Below is a small trained network, with its code and all its weights. Each question gives an input and a class and asks what happens when units are switched off, that is, made to give their printed mean instead of their output.

import numpy as np


def w(rows, s, z=0):
    codes = np.array(rows[::2]) - 128.0
    scale = np.full(codes.shape[1], s)
    scale[-1] = z or s
    return codes * scale


def f(y):
    return np.maximum(y, 0)


def log_softmax(a):
    a = a - a.max(-1, keepdims=True)
    return a - np.log(np.exp(a).sum(-1, keepdims=True))


def net(x, mask):
    res = np.array(x, float).reshape(1, 3) / 4 @ E
    y = f(res @ A[0][:, :-1].T + A[0][:, -1])
    res = res + np.where(mask, y, B[0][:, -1]) @ B[0][:, :-1]
    return log_softmax(res[-1] @ U[:, :-1].T + U[:, -1])


A, B = {}, {}
E = w([
[136,143,5],'x0',
[26,195,95],'x1',
[102,21,78],'x2',
],0.012)
A[0] = w([
[189,111,99,59],'N0',
[164,195,201,203],'N1',
[253,8,147,172],'N2',
[136,11,19,217],'N3',
[77,85,138,101],'N4',
[93,231,62,254],'N5',
],0.017,0.006)
B[0] = w([
[168,63,150,155],'N0',
[99,68,141,204],'N1',
[215,103,170,251],'N2',
[62,250,139,234],'N3',
[117,73,94,148],'N4',
[182,164,225,213],'N5',
],0.018,0.024)
U = w([
[41,63,158,245],'0',
[36,218,138,1],'1',
[186,127,203,189],'2',
[3,136,119,134],'3',
[85,100,62,66],'4',
[121,159,84,24],'5',
],0.015,0.0092)

Each question gives the input, the list of numbers given to net, and the class t.
The units are the neurons (one row each of A and B). Each row of codes is followed by its name. A weight is (code - 128) times the scale printed after its matrix; where a second scale follows, it is the last column's (A, B and U).
mask holds one flag per neuron, in row order. A switched-off neuron (its flag False) gives its mean, the last column of its row in B, instead of its output. The means were averaged over made-up inputs and are rounded, as every weight is.
A unit's drop is (log p(t) with every unit on - log p(t) with that unit switched off) / (log p(t) with every unit on - log p(t) with every unit switched off).
The circuit of an input: a set's keep is (log p(t) with only the set's units on - log p(t) with every unit switched off) / (log p(t) with every unit on - log p(t) with every unit switched off). Starting from all 6 units, units are removed one at a time, each time the one whose removal leaves the highest keep (on an exact tie, the one counted first), for as long as the keep stays at least 0.8.
units of the circuit, in order: the units of the circuit, biggest drop first
unit that matters most: the unit with the biggest drop
top k neurons: the k neurons with the biggest drops, biggest first
drop of u: that unit's drop, to one decimal
input [-1,-2,7], class 1: top 2 neurons	N3, N5
input [-6,-2,-6], class 0: unit that matters most	N1
input [-3,-4,-7], class 0: units of the circuit, in order	N1, N5
input [-3,2,-1], class 0: units of the circuit, in order	N2, N3, N5
input [-1,0,2], class 1: units of the circuit, in order	N2, N5
input [-8,7,0], class 0: units of the circuit, in order	N2, N3
input [-3,2,3], class 3: top 2 neurons	N2, N5
input [-6,4,-4], class 0: units of the circuit, in order	N2, N1
input [-5,1,0], class 0: units of the circuit, in order	N2, N3, N5
input [-5,6,8], class 3: top 2 neurons	N4, N5
input [-8,5,-1], class 0: top 2 neurons	N3, N2
input [5,1,-1], class 1: top 2 neurons	N2, N0
input [-2,2,1], class 0: drop of N2	0.8
input [1,1,2], class 1: top neuron	N2
input [7,1,8], class 1: drop of N3	0.4
input [-2,-3,-6], class 0: drop of N5	0.4
input [-8,5,6], class 0: top 2 neurons	N3, N2
